Here is a tiny trained network, its code and every weight. The questions are about switching its units off for an input and a class, where a switched-off unit gives its printed mean instead of its output.

import numpy as np


def w(rows, s, z=0):
    codes = np.array(rows[::2]) - 128.0
    scale = np.full(codes.shape[1], s)
    scale[-1] = z or s
    return codes * scale


def f(y):
    return np.maximum(y, 0)


def log_softmax(a):
    a = a - a.max(-1, keepdims=True)
    return a - np.log(np.exp(a).sum(-1, keepdims=True))


def net(x, mask):
    res = np.array(x, float).reshape(1, 4) / 4 @ E
    y = f(res @ A[0][:, :-1].T + A[0][:, -1])
    res = res + np.where(mask, y, B[0][:, -1]) @ B[0][:, :-1]
    return log_softmax(res[-1] @ U[:, :-1].T + U[:, -1])


A, B = {}, {}
E = w([
[100,191,177,120,242,117,149,150,148],'x0',
[101,211,162,98,26,60,156,172,172],'x1',
[148,246,105,86,79,174,137,77,115],'x2',
[154,125,148,101,115,136,108,176,27],'x3',
],0.013)
A[0] = w([
[147,170,96,121,160,153,110,29,74,252],'n0',
[134,57,102,142,69,111,118,91,108,146],'n1',
[150,58,77,132,94,143,115,59,198,190],'n2',
[102,152,145,127,53,82,137,166,98,128],'n3',
[129,245,124,115,115,114,150,140,130,149],'n4',
[151,152,162,101,107,116,107,223,96,195],'n5',
[140,244,111,112,82,141,125,71,161,161],'n6',
],0.013,0.0045)
B[0] = w([
[204,92,72,94,113,166,132,168,81,215],'n0',
[89,109,70,123,87,151,161,109,170,200],'n1',
[38,156,47,164,98,109,168,117,144,214],'n2',
[194,142,91,119,110,165,143,100,46,197],'n3',
[65,88,169,173,238,95,100,126,118,223],'n4',
[80,109,135,111,128,161,153,147,5,184],'n5',
[6,51,179,125,87,106,167,166,85,250],'n6',
],0.014,0.019)
U = w([
[158,208,110,210,60,34,135,44,149,3],'0',
[43,135,189,160,147,71,157,161,62,218],'1',
[110,135,175,148,251,93,96,171,199,61],'2',
[169,137,231,155,77,124,11,26,159,12],'3',
[236,149,126,89,158,219,110,168,24,248],'4',
[119,115,2,165,109,181,144,99,158,90],'5',
],0.0082,0.0028)

Each question gives the input, the list of numbers given to net, and the class t.
The units are the neurons (one row each of A and B). Each row of codes is followed by its name. A weight is (code - 128) times the scale printed after its matrix; where a second scale follows, it is the last column's (A, B and U).
mask holds one flag per neuron, in row order. A switched-off neuron (its flag False) gives its mean, the last column of its row in B, instead of its output. The means were averaged over made-up inputs and are rounded, as every weight is.
A unit's drop is (log p(t) with every unit on - log p(t) with that unit switched off) / (log p(t) with every unit on - log p(t) with every unit switched off).
The circuit of an input: a set's keep is (log p(t) with only the set's units on - log p(t) with every unit switched off) / (log p(t) with every unit on - log p(t) with every unit switched off). Starting from all 7 units, units are removed one at a time, each time the one whose removal leaves the highest keep (on an exact tie, the one counted first), for as long as the keep stays at least 0.8.
circuit, biggest first: the units of the circuit, biggest drop first
k most important neurons: the k neurons with the biggest drops, biggest first
drop of u: that unit's drop, to one decimal
input [-6,7,-1,7], class 4: circuit, biggest first	(n3)
input [4,-4,-8,3], class 2: 3 most important neurons	(n6 n0 n3)
input [-1,0,3,3], class 4: circuit, biggest first	(n2 n0)
input [6,-5,-8,2], class 2: circuit, biggest first	(n6 n5)
input [1,1,-5,-8], class 5: 3 most important neurons	(n6 n4 n2)
input [0,2,-6,-6], class 0: 2 most important neurons	(n6 n0)
input [4,-1,-2,0], class 2: circuit, biggest first	(n6 n3 n2)
input [-6,3,3,-8], class 1: 2 most important neurons	(n6 n0)
input [-8,5,-1,4], class 5: 2 most important neurons	(n1 n0)
input [-1,-3,-3,4], class 4: 2 most important neurons	(n6 n2)
input [5,-6,-1,-4], class 4: circuit, biggest first	(n1 n6)
input [-4,-6,2,8], class 4: 2 most important neurons	(n2 n0)
input [0,5,0,8], class 4: 3 most important neurons	(n3 n6 n2)
input [1,2,-3,8], class 4: circuit, biggest first	(n6)
input [2,-7,-1,-5], class 5: drop of n0	0.0
input [5,-5,-1,-2], class 4: drop of n6	0.2
input [-7,4,-5,3], class 5: drop of n1	0.2
input [6,-8,-8,1], class 2: drop of n3	0.2
